Below is a small trained network, with its code and all its weights. Each question gives an input and a class and asks what happens when units are switched off, that is, made to give their printed mean instead of their output.

import numpy as np


def w(rows, s, z=0):
    codes = np.array(rows[::2]) - 128.0
    scale = np.full(codes.shape[1], s)
    scale[-1] = z or s
    return codes * scale


def f(y):
    return np.maximum(y, 0)


def log_softmax(a):
    a = a - a.max(-1, keepdims=True)
    return a - np.log(np.exp(a).sum(-1, keepdims=True))


def net(x, mask):
    res = np.array(x, float).reshape(1, 6) / 4 @ E
    y = f(res @ A[0][:, :-1].T + A[0][:, -1])
    res = res + np.where(mask, y, B[0][:, -1]) @ B[0][:, :-1]
    return log_softmax(res[-1] @ U[:, :-1].T + U[:, -1])


A, B = {}, {}
E = w([
[9,107,21,65,159,118,110,108,207],'x0',
[153,120,184,45,21,200,30,115,152],'x1',
[135,126,105,118,137,159,142,103,120],'x2',
[112,138,157,137,125,106,111,158,127],'x3',
[184,243,49,112,103,36,82,203,50],'x4',
[101,123,151,144,107,106,112,141,111],'x5',
],0.014)
A[0] = w([
[173,147,140,57,82,128,73,143,114,145],'n0',
[87,56,191,139,179,107,201,118,116,222],'n1',
[54,101,134,89,193,144,121,137,160,96],'n2',
[35,118,96,63,168,69,169,150,170,154],'n3',
[159,138,82,103,170,91,122,141,106,94],'n4',
[36,115,84,71,121,155,69,142,219,151],'n5',
[108,114,96,148,172,34,163,148,38,176],'n6',
[173,175,84,155,123,86,170,157,52,199],'n7',
[159,159,81,60,57,111,50,133,115,68],'n8',
[93,60,130,219,176,105,186,110,131,196],'n9',
[87,151,57,153,174,76,152,135,77,174],'n10',
[145,46,244,73,70,195,109,114,195,198],'n11',
[103,84,137,127,76,162,138,95,142,109],'n12',
[109,85,182,170,225,122,228,142,181,253],'n13',
[34,96,62,100,128,148,88,145,199,145],'n14',
],0.011,0.0059)
B[0] = w([
[96,154,232,189,129,186,137,69,42,186],'n0',
[136,145,207,128,107,148,143,76,81,208],'n1',
[87,108,129,104,117,65,76,162,138,191],'n2',
[66,128,88,125,164,54,86,90,163,217],'n3',
[146,113,111,132,139,82,112,138,148,166],'n4',
[69,94,101,64,76,65,114,150,149,230],'n5',
[162,153,81,173,190,160,125,158,159,213],'n6',
[182,138,102,200,147,119,114,148,117,215],'n7',
[86,143,117,74,163,79,122,3,80,186],'n8',
[112,156,155,156,108,49,69,75,83,216],'n9',
[146,115,100,171,161,141,39,140,154,212],'n10',
[98,103,170,158,92,170,187,197,189,251],'n11',
[134,89,95,115,83,137,142,153,117,176],'n12',
[153,135,218,161,133,97,127,76,77,234],'n13',
[95,123,97,63,133,93,92,142,101,225],'n14',
],0.011,0.026)
U = w([
[171,180,186,169,114,161,155,67,90,195],'0',
[87,118,129,108,152,105,80,76,95,88],'1',
[242,130,105,177,148,161,116,223,109,107],'2',
[107,139,40,158,168,124,94,146,204,63],'3',
[134,73,171,169,128,252,169,205,163,254],'4',
[93,101,107,83,82,127,136,235,171,68],'5',
],0.011,0.0029)

Each question gives the input, the list of numbers given to net, and the class t.
The units are the neurons (one row each of A and B). Each row of codes is followed by its name. A weight is (code - 128) times the scale printed after its matrix; where a second scale follows, it is the last column's (A, B and U).
mask holds one flag per neuron, in row order. A switched-off neuron (its flag False) gives its mean, the last column of its row in B, instead of its output. The means were averaged over made-up inputs and are rounded, as every weight is.
A unit's drop is (log p(t) with every unit on - log p(t) with that unit switched off) / (log p(t) with every unit on - log p(t) with every unit switched off).
The circuit of an input: a set's keep is (log p(t) with only the set's units on - log p(t) with every unit switched off) / (log p(t) with every unit on - log p(t) with every unit switched off). Starting from the 12 units with the biggest drops (on a tie, the unit counted first), units are removed one at a time, each time the one whose removal leaves the highest keep (on an exact tie, the one counted first), for as long as the keep stays at least 0.8.
units of the circuit, in order: the units of the circuit, biggest drop first
top k neurons: the k neurons with the biggest drops, biggest first
drop when u is switched off: that unit's drop, to one decimal
input [-3,8,6,-5,0,7], class 4: units of the circuit, in order	n11
input [-8,3,7,0,0,4], class 4: units of the circuit, in order	n9, n11
input [0,-7,-5,8,4,-7], class 2: top 2 neurons	n7, n5
input [-6,1,1,-2,-4,-6], class 4: top 2 neurons	n11, n8
input [0,-7,-8,7,4,-8], class 2: top 2 neurons	n7, n5
input [-2,1,1,2,8,5], class 0: top 2 neurons	n8, n0
input [-2,1,-7,-2,-4,-6], class 4: top 2 neurons	n11, n8
input [2,8,-1,3,0,-3], class 5: top 2 neurons	n11, n13
input [-8,0,7,1,8,3], class 2: top 2 neurons	n7, n13
input [-5,-2,4,7,0,-6], class 0: top 2 neurons	n10, n11
input [0,-1,-3,-5,4,-3], class 2: top 2 neurons	n3, n5
input [1,8,4,-5,0,-7], class 5: drop when n5 is switched off	0.4
input [7,-2,-5,-1,1,2], class 3: drop when n1 is switched off	0.1
input [0,-5,7,-4,-7,5], class 0: units of the circuit, in order	n13
input [2,-4,4,2,4,-1], class 3: drop when n10 is switched off	0.0
input [3,6,-4,-3,0,-8], class 5: top 3 neurons	n11, n13, n9
